Here is a tiny trained network, its code and every weight. The questions are about switching its units off for an input and a class, where a switched-off unit gives its printed mean instead of its output.

import numpy as np


def w(rows, s, z=0):
    codes = np.array(rows[::2]) - 128.0
    scale = np.full(codes.shape[1], s)
    scale[-1] = z or s
    return codes * scale


def f(y):
    return y / 2 * (1 + np.tanh(0.7978845608 * (y + 0.044715 * y**3)))


def log_softmax(a):
    a = a - a.max(-1, keepdims=True)
    return a - np.log(np.exp(a).sum(-1, keepdims=True))


def net(x, mask):
    res = np.array(x, float).reshape(1, 4) / 4 @ E
    y = f(res @ A[0][:, :-1].T + A[0][:, -1])
    res = res + np.where(mask, y, B[0][:, -1]) @ B[0][:, :-1]
    return log_softmax(res[-1] @ U[:, :-1].T + U[:, -1])


A, B = {}, {}
E = w([
[189,118,145,38,186,173,2,204,158,100],'x0',
[184,32,56,52,39,121,103,75,133,105],'x1',
[92,50,192,230,108,2,61,151,207,78],'x2',
[33,83,127,53,139,136,177,157,42,20],'x3',
],0.0093)
A[0] = w([
[88,136,87,218,36,75,203,62,55,134,15],'N0',
[215,155,174,105,136,180,32,217,159,52,61],'N1',
[140,210,63,67,170,179,147,60,97,140,141],'N2',
[81,102,138,83,142,89,214,130,113,87,32],'N3',
[156,95,133,71,174,139,1,223,84,119,53],'N4',
[179,39,84,82,30,138,104,75,124,80,13],'N5',
[81,122,134,98,121,121,137,181,93,16,45],'N6',
[131,167,53,95,144,184,151,132,21,158,146],'N7',
[177,144,135,192,92,121,91,74,199,237,116],'N8',
[172,74,86,73,78,104,145,43,186,87,25],'N9',
[57,101,145,88,142,133,129,98,77,63,22],'N10',
[99,209,185,186,174,173,137,158,173,171,27],'N11',
[197,159,140,146,122,145,117,102,149,182,43],'N12',
[81,111,158,88,146,127,155,127,98,68,102],'N13',
[63,84,133,127,121,170,153,163,85,19,101],'N14',
[221,59,90,141,38,160,128,92,168,149,20],'N15',
[85,205,189,143,184,103,154,180,136,108,37],'N16',
[116,103,112,194,63,129,187,110,95,151,6],'N17',
[55,69,139,146,148,42,77,127,196,65,87],'N18',
[84,187,107,195,51,93,185,67,93,141,148],'N19',
[138,76,205,197,61,58,122,175,178,46,83],'N20',
[190,174,91,68,147,158,214,133,139,163,99],'N21',
[75,178,214,206,178,188,128,196,101,148,18],'N22',
],0.0093,0.0017)
B[0] = w([
[164,48,91,142,175,134,188,139,75,140,232],'N0',
[184,64,94,153,208,149,226,119,98,99,245],'N1',
[103,112,221,151,114,219,95,190,126,204,240],'N2',
[205,160,160,130,153,102,164,76,178,134,192],'N3',
[168,55,86,174,239,132,196,115,36,82,240],'N4',
[19,196,74,124,125,125,89,81,100,97,229],'N5',
[242,164,167,85,100,73,91,78,189,84,203],'N6',
[61,101,181,163,47,134,181,202,111,182,239],'N7',
[253,171,169,57,96,51,85,158,211,131,231],'N8',
[46,183,109,107,107,190,100,29,86,112,205],'N9',
[190,143,139,110,107,88,67,121,205,134,194],'N10',
[93,206,79,91,94,83,118,103,101,82,213],'N11',
[172,153,127,95,112,54,95,181,197,143,185],'N12',
[160,151,145,66,104,90,92,84,182,110,187],'N13',
[210,187,129,112,95,131,84,131,235,108,215],'N14',
[90,195,79,130,133,125,97,95,154,130,205],'N15',
[52,178,77,149,95,144,144,84,89,96,199],'N16',
[161,69,75,131,219,108,185,132,97,115,181],'N17',
[65,124,209,199,71,188,151,197,93,220,239],'N18',
[196,56,76,140,172,151,201,137,106,68,216],'N19',
[58,98,213,156,113,196,142,199,120,206,246],'N20',
[116,77,202,120,91,185,102,142,129,179,217],'N21',
[58,169,43,114,123,135,61,48,107,115,220],'N22',
],0.0077,0.013)
U = w([
[61,86,226,149,74,171,108,214,91,180,145],'0',
[189,34,53,139,228,139,158,106,59,116,169],'1',
[231,183,141,109,98,90,69,103,212,134,165],'2',
[6,214,24,122,111,138,77,43,77,116,7],'3',
],0.011,0.0011)

Each question gives the input, the list of numbers given to net, and the class t.
The units are the neurons (one row each of A and B). Each row of codes is followed by its name. A weight is (code - 128) times the scale printed after its matrix; where a second scale follows, it is the last column's (A, B and U).
mask holds one flag per neuron, in row order. A switched-off neuron (its flag False) gives its mean, the last column of its row in B, instead of its output. The means were averaged over made-up inputs and are rounded, as every weight is.
A unit's drop is (log p(t) with every unit on - log p(t) with that unit switched off) / (log p(t) with every unit on - log p(t) with every unit switched off).
The circuit of an input: a set's keep is (log p(t) with only the set's units on - log p(t) with every unit switched off) / (log p(t) with every unit on - log p(t) with every unit switched off). Starting from the 12 units with the biggest drops (on a tie, the unit counted first), units are removed one at a time, each time the one whose removal leaves the highest keep (on an exact tie, the one counted first), for as long as the keep stays at least 0.8.
units of the circuit, in order: the units of the circuit, biggest drop first
top k neurons: the k neurons with the biggest drops, biggest first
drop when u is switched off: that unit's drop, to one decimal
input [6,0,-7,3], class 0: top neuron : N7
input [4,4,5,-5], class 0: top 2 neurons : N20, N18
input [8,-7,5,-2], class 1: top 2 neurons : N1, N4
input [8,-3,7,8], class 1: top 2 neurons : N4, N1
input [7,1,-5,-3], class 1: top 2 neurons : N4, N1
input [-7,-3,-8,8], class 0: top 3 neurons : N7, N2, N21
input [-7,-2,-6,-8], class 2: top 2 neurons : N8, N4
input [3,4,-6,-6], class 0: top 2 neurons : N2, N21
input [-5,7,-3,0], class 3: top 2 neurons : N5, N9
input [-3,-8,6,1], class 3: top 2 neurons : N22, N16
input [-4,7,6,1], class 3: top 2 neurons : N5, N9
input [0,3,-7,-6], class 0: top 2 neurons : N2, N7
input [5,-6,-2,0], class 3: top 3 neurons : N22, N11, N16
input [5,-1,-5,-3], class 0: units of the circuit, in order : N2
input [-1,-3,-2,3], class 2: drop when N5 is switched off : 0.6
input [8,6,7,8], class 1: drop when N6 is switched off : 0.2
input [4,8,-4,2], class 3: drop when N7 is switched off : 0.0
